Here is a tiny trained network, its code and every weight. The questions are about switching its units off for an input and a class, where a switched-off unit gives its printed mean instead of its output.

import numpy as np


def w(rows, s, z=0):
    codes = np.array(rows[::2]) - 128.0
    scale = np.full(codes.shape[1], s)
    scale[-1] = z or s
    return codes * scale


def norm(h):
    return h / np.sqrt((h * h).mean(-1, keepdims=True) + 1e-5)


def f(y):
    return y / 2 * (1 + np.tanh(0.7978845608 * (y + 0.044715 * y**3)))


def log_softmax(a):
    a = a - a.max(-1, keepdims=True)
    return a - np.log(np.exp(a).sum(-1, keepdims=True))


def net(x, mask):
    res = np.array(x, float).reshape(1, 6) / 4 @ E
    u = 0
    for l in range(3):
        y = f(norm(res) @ A[l][:, :-1].T + A[l][:, -1])
        res = res + np.where(mask[u : u + 10], y, B[l][:, -1]) @ B[l][:, :-1]
        u += 10
    return log_softmax(norm(res)[-1] @ U[:, :-1].T + U[:, -1])


A, B = {}, {}
E = w([
[80,132,70,155,3,87,82,105,193,46,136,71],'x0',
[127,131,128,127,129,126,130,130,132,125,132,127],'x1',
[56,121,205,14,123,185,58,156,102,89,159,26],'x2',
[129,132,125,126,127,129,125,127,127,128,131,130],'x3',
[128,125,128,131,132,125,129,124,130,127,129,125],'x4',
[187,177,134,118,121,36,122,119,72,83,94,98],'x5',
],0.0017)
A[0] = w([
[54,152,113,104,78,159,20,117,161,37,128,20,2],'L0N1',
[139,171,201,67,152,101,130,177,47,78,109,89,4],'L0N2',
[212,143,113,189,249,135,181,103,101,180,91,215,81],'L0N3',
[151,144,129,116,154,127,104,77,157,131,165,132,119],'L0N4',
[114,117,243,12,182,170,135,182,33,154,114,103,75],'L0N5',
[113,112,47,226,21,72,175,87,209,127,129,176,43],'L0N6',
[127,142,117,142,132,134,117,147,126,134,119,116,132],'L0N7',
[179,200,188,52,172,74,130,188,47,81,88,85,76],'L0N8',
[115,63,159,107,141,177,95,104,122,179,136,152,90],'L0N9',
[142,132,121,162,125,148,113,145,108,137,129,100,123],'L0N10',
],0.0018,0.0012)
B[0] = w([
[148,50,169,35,74,54,177,141,139,209,188,205,194],'L0N1',
[183,107,89,130,132,131,19,18,125,186,154,146,135],'L0N2',
[91,83,166,47,12,50,214,197,114,175,176,144,254],'L0N3',
[118,117,133,149,125,117,104,163,126,144,121,118,125],'L0N4',
[120,195,56,182,203,177,46,88,141,62,164,42,212],'L0N5',
[137,133,102,177,252,222,49,128,136,88,134,95,226],'L0N6',
[135,118,134,137,133,125,132,126,123,120,150,130,130],'L0N7',
[192,73,95,119,189,122,58,12,37,159,103,160,181],'L0N8',
[99,217,155,136,158,118,196,143,132,89,132,106,130],'L0N9',
[118,129,157,140,151,101,99,135,145,119,134,153,126],'L0N10',
],0.0015,0.0016)
A[1] = w([
[179,126,110,192,202,125,210,129,96,211,85,226,113],'L1N1',
[100,123,168,67,175,188,95,132,124,170,171,103,71],'L1N2',
[72,137,104,110,135,194,73,81,167,71,170,79,233],'L1N3',
[168,153,75,133,100,61,128,125,135,100,114,123,1],'L1N4',
[106,156,135,106,112,133,137,156,110,88,130,67,146],'L1N5',
[193,165,98,155,87,37,138,102,113,95,99,145,19],'L1N6',
[190,145,99,134,76,1,131,124,114,102,97,138,58],'L1N7',
[118,79,135,155,95,112,174,218,171,144,114,155,42],'L1N8',
[132,165,109,158,131,120,160,96,125,151,106,126,5],'L1N9',
[136,129,38,227,61,104,104,109,203,102,104,159,63],'L1N10',
],0.0025,0.00076)
B[1] = w([
[71,107,135,43,5,93,53,123,148,107,180,91,254],'L1N1',
[140,161,116,194,157,139,182,153,144,130,67,152,170],'L1N2',
[176,133,118,143,140,104,216,175,92,200,122,199,203],'L1N3',
[78,119,160,129,168,139,137,169,91,119,110,131,148],'L1N4',
[159,138,131,152,135,102,163,109,144,169,104,184,138],'L1N5',
[81,137,192,144,146,158,171,191,101,106,92,63,184],'L1N6',
[107,160,199,134,151,134,179,208,73,115,97,77,200],'L1N7',
[136,160,107,84,130,162,72,83,147,145,158,125,143],'L1N8',
[99,104,161,109,131,141,101,113,133,97,111,106,121],'L1N9',
[185,127,88,143,210,211,111,100,90,129,108,136,213],'L1N10',
],0.0025)
A[2] = w([
[104,135,179,98,185,205,147,148,134,196,185,170,195],'L2N1',
[183,194,121,214,167,104,179,124,100,51,36,105,70],'L2N2',
[137,104,51,179,147,198,74,48,197,112,138,166,49],'L2N3',
[89,129,189,74,62,82,150,175,118,101,122,80,95],'L2N4',
[146,82,170,104,42,4,106,104,115,72,117,106,58],'L2N5',
[62,69,91,198,198,235,129,81,215,129,118,158,66],'L2N6',
[181,197,213,111,184,81,105,117,63,107,67,84,2],'L2N7',
[167,140,134,163,156,93,204,125,120,171,112,172,110],'L2N8',
[88,81,123,79,54,133,162,140,216,171,181,176,42],'L2N9',
[81,72,126,88,52,131,169,142,225,171,187,171,27],'L2N10',
],0.0026,0.0012)
B[2] = w([
[95,127,137,220,82,105,145,151,170,23,54,72,255],'L2N1',
[54,96,201,107,163,202,110,133,231,118,170,103,225],'L2N2',
[202,67,115,112,111,92,174,169,81,148,167,192,181],'L2N3',
[113,112,82,134,119,83,165,123,120,205,145,241,248],'L2N4',
[116,194,145,141,117,95,250,192,70,211,52,146,242],'L2N5',
[179,162,112,100,127,32,195,178,53,182,114,156,233],'L2N6',
[141,118,56,124,88,155,90,68,204,139,169,160,246],'L2N7',
[60,152,140,68,82,141,100,137,122,96,120,43,140],'L2N8',
[78,101,164,128,137,171,35,43,190,71,160,115,248],'L2N9',
[92,95,150,123,160,180,31,52,159,95,167,107,253],'L2N10',
],0.0026,0.0016)
U = w([
[62,60,157,116,80,159,23,27,213,102,196,158,168],'0',
[102,155,166,201,194,193,174,197,156,54,61,51,181],'1',
[111,171,153,69,62,21,195,152,58,211,97,153,158],'2',
[240,181,114,74,200,138,14,2,89,127,120,76,6],'3',
[255,70,31,178,142,130,167,153,114,135,168,210,68],'4',
],0.0081,0.0014)

Each question gives the input, the list of numbers given to net, and the class t.
The units are the neurons (one row each of A and B). Each row of codes is followed by its name. A weight is (code - 128) times the scale printed after its matrix; where a second scale follows, it is the last column's (A, B and U).
mask holds one flag per neuron, layer by layer. A switched-off neuron (its flag False) gives its mean, the last column of its row in B, instead of its output. The means were averaged over made-up inputs and are rounded, as every weight is.
A unit's drop is (log p(t) with every unit on - log p(t) with that unit switched off) / (log p(t) with every unit on - log p(t) with every unit switched off).
The circuit of an input: a set's keep is (log p(t) with only the set's units on - log p(t) with every unit switched off) / (log p(t) with every unit on - log p(t) with every unit switched off). Starting from the 12 units with the biggest drops (on a tie, the unit counted first), units are removed one at a time, each time the one whose removal leaves the highest keep (on an exact tie, the one counted first), for as long as the keep stays at least 0.8.
circuit, biggest first: the units of the circuit, biggest drop first
unit that matters most: the unit with the biggest drop
top k neurons: the k neurons with the biggest drops, biggest first
top k neurons in layer l: the k neurons of layer l with the biggest drops, biggest first
drop when u is switched off: that unit's drop, to one decimal
input [0,-8,3,3,0,4], class 3: unit that matters most -> L1N1
input [-7,-5,1,5,7,-8], class 1: top 2 neurons in layer 2 -> (L2N1, L2N7)
input [-1,-1,8,7,-5,-4], class 1: circuit, biggest first -> (L1N1, L1N2)
input [7,-8,0,7,2,-4], class 4: top 2 neurons in layer 1 -> (L1N10, L1N1)
input [-1,3,8,8,-5,-5], class 1: circuit, biggest first -> (L1N1, L1N2)
input [8,1,0,3,7,-6], class 4: top 4 neurons -> (L1N1, L1N10, L0N3, L2N3)
input [1,3,0,-2,3,-1], class 4: top 2 neurons -> (L0N3, L1N1)
input [-3,-8,7,7,5,1], class 3: top 3 neurons -> (L0N8, L0N2, L1N6)
input [-4,-7,4,-7,3,1], class 3: top 4 neurons -> (L0N8, L0N2, L1N6, L1N7)
input [8,-8,-1,1,2,0], class 4: top 3 neurons -> (L1N10, L0N6, L2N3)
input [-8,5,0,1,-6,-1], class 0: top 3 neurons in layer 1 -> (L1N1, L1N10, L1N7)
input [8,-4,1,-1,-3,2], class 2: top 2 neurons in layer 0 -> (L0N1, L0N5)
input [-4,4,5,8,1,2], class 3: top 2 neurons -> (L0N8, L0N2)
input [-4,3,3,3,7,-8], class 1: circuit, biggest first -> (L2N1)
input [-1,7,3,-2,0,5], class 3: top 2 neurons -> (L0N8, L1N1)
input [-4,4,-4,-2,1,0], class 0: top 2 neurons in layer 2 -> (L2N9, L2N10)
input [-2,-5,8,-5,-2,-8], class 1: top 2 neurons in layer 1 -> (L1N1, L1N2)
input [-2,6,4,4,-3,4], class 3: drop when L0N8 is switched off -> 0.1
input [-8,-7,-2,6,6,-5], class 0: drop when L1N1 is switched off -> 0.5
input [-2,-8,3,-8,-6,-6], class 1: unit that matters most -> L2N1
